Below is a small trained network, with its code and all its weights. Each question gives an input and a class and asks what happens when units are switched off, that is, made to give their printed mean instead of their output.

import numpy as np


def w(rows, s, z=0):
    codes = np.array(rows[::2]) - 128.0
    scale = np.full(codes.shape[1], s)
    scale[-1] = z or s
    return codes * scale


def f(y):
    return y / 2 * (1 + np.tanh(0.7978845608 * (y + 0.044715 * y**3)))


def log_softmax(a):
    a = a - a.max(-1, keepdims=True)
    return a - np.log(np.exp(a).sum(-1, keepdims=True))


def net(x, mask):
    res = np.array(x, float).reshape(1, 5) / 4 @ E
    y = f(res @ A[0][:, :-1].T + A[0][:, -1])
    res = res + np.where(mask, y, B[0][:, -1]) @ B[0][:, :-1]
    return log_softmax(res[-1] @ U[:, :-1].T + U[:, -1])


A, B = {}, {}
E = w([
[232,156,36,121,225],'x0',
[161,217,160,89,15],'x1',
[104,127,205,29,253],'x2',
[46,190,101,137,100],'x3',
[183,111,223,254,92],'x4',
],0.0091)
A[0] = w([
[103,76,112,202,36,186],'n0',
[219,150,22,114,123,155],'n1',
[148,126,204,113,161,213],'n2',
[137,177,27,196,146,224],'n3',
[154,179,96,166,114,130],'n4',
[117,143,206,224,74,188],'n5',
[91,106,195,135,150,198],'n6',
[251,155,79,110,164,198],'n7',
[88,128,55,142,124,218],'n8',
[34,161,150,38,79,220],'n9',
[68,171,80,89,128,111],'n10',
[100,202,140,83,127,150],'n11',
[99,189,159,114,100,175],'n12',
[132,58,183,113,58,187],'n13',
[151,68,185,163,176,148],'n14',
[95,77,95,167,168,137],'n15',
[140,73,151,205,62,212],'n16',
[127,201,141,130,164,134],'n17',
[88,74,122,134,151,189],'n18',
[115,115,146,50,143,150],'n19',
[150,134,167,213,108,121],'n20',
[191,96,196,173,181,187],'n21',
[96,175,105,44,136,136],'n22',
[58,78,183,143,102,253],'n23',
[40,114,162,178,131,185],'n24',
],0.011,0.0049)
B[0] = w([
[229,154,254,161,162,237],'n0',
[213,45,85,106,181,206],'n1',
[162,146,74,118,95,201],'n2',
[203,127,150,95,133,205],'n3',
[153,118,96,114,147,161],'n4',
[196,192,169,128,107,245],'n5',
[176,165,98,105,110,197],'n6',
[148,69,45,217,179,223],'n7',
[180,104,134,65,151,183],'n8',
[102,206,132,30,140,233],'n9',
[157,155,137,103,100,180],'n10',
[73,199,53,138,90,172],'n11',
[102,187,149,80,101,177],'n12',
[138,168,159,103,135,204],'n13',
[88,175,69,188,75,205],'n14',
[136,105,71,176,159,177],'n15',
[245,183,182,161,83,232],'n16',
[133,98,53,132,95,151],'n17',
[155,126,80,88,150,179],'n18',
[106,176,140,108,144,183],'n19',
[162,144,136,93,78,194],'n20',
[122,170,57,234,44,222],'n21',
[53,175,96,104,40,191],'n22',
[194,125,165,90,151,229],'n23',
[207,65,144,101,190,202],'n24',
],0.0077,0.013)
U = w([
[125,87,141,191,196,88],'0',
[207,50,129,87,215,175],'1',
[26,43,94,133,123,3],'2',
[135,163,50,126,74,183],'3',
[70,195,152,12,113,143],'4',
[190,165,210,133,87,132],'5',
[97,57,179,138,104,33],'6',
[55,25,182,120,63,61],'7',
],0.011,0.0036)

Each question gives the input, the list of numbers given to net, and the class t.
The units are the neurons (one row each of A and B). Each row of codes is followed by its name. A weight is (code - 128) times the scale printed after its matrix; where a second scale follows, it is the last column's (A, B and U).
mask holds one flag per neuron, in row order. A switched-off neuron (its flag False) gives its mean, the last column of its row in B, instead of its output. The means were averaged over made-up inputs and are rounded, as every weight is.
A unit's drop is (log p(t) with every unit on - log p(t) with that unit switched off) / (log p(t) with every unit on - log p(t) with every unit switched off).
The circuit of an input: a set's keep is (log p(t) with only the set's units on - log p(t) with every unit switched off) / (log p(t) with every unit on - log p(t) with every unit switched off). Starting from the 12 units with the biggest drops (on a tie, the unit counted first), units are removed one at a time, each time the one whose removal leaves the highest keep (on an exact tie, the one counted first), for as long as the keep stays at least 0.8.
circuit, biggest first: the units of the circuit, biggest drop first
top k neurons: the k neurons with the biggest drops, biggest first
drop of u: that unit's drop, to one decimal
input [-4,-7,8,5,7], class 3: circuit, biggest first => [n14 n0]
input [7,4,3,7,4], class 3: circuit, biggest first => [n0]
input [2,-6,0,8,-5], class 4: circuit, biggest first => [n7 n21]
input [2,-7,4,6,6], class 3: top 3 neurons => [n21 n14 n0]
input [2,-3,-1,5,-3], class 1: top 3 neurons => [n21 n14 n8]
input [8,1,2,8,-1], class 1: top 4 neurons => [n1 n21 n14 n3]
input [6,4,6,-1,-7], class 3: top 4 neurons => [n7 n22 n1 n17]
input [7,2,1,6,6], class 3: top 3 neurons => [n0 n24 n23]
input [-1,-4,4,5,1], class 1: drop of n5 => 0.2
input [2,2,-5,-3,-3], class 1: drop of n16 => 0.0
input [-2,6,-6,7,-4], class 4: drop of n9 => 0.2
input [-4,-3,-6,2,-5], class 5: drop of n20 => -0.1
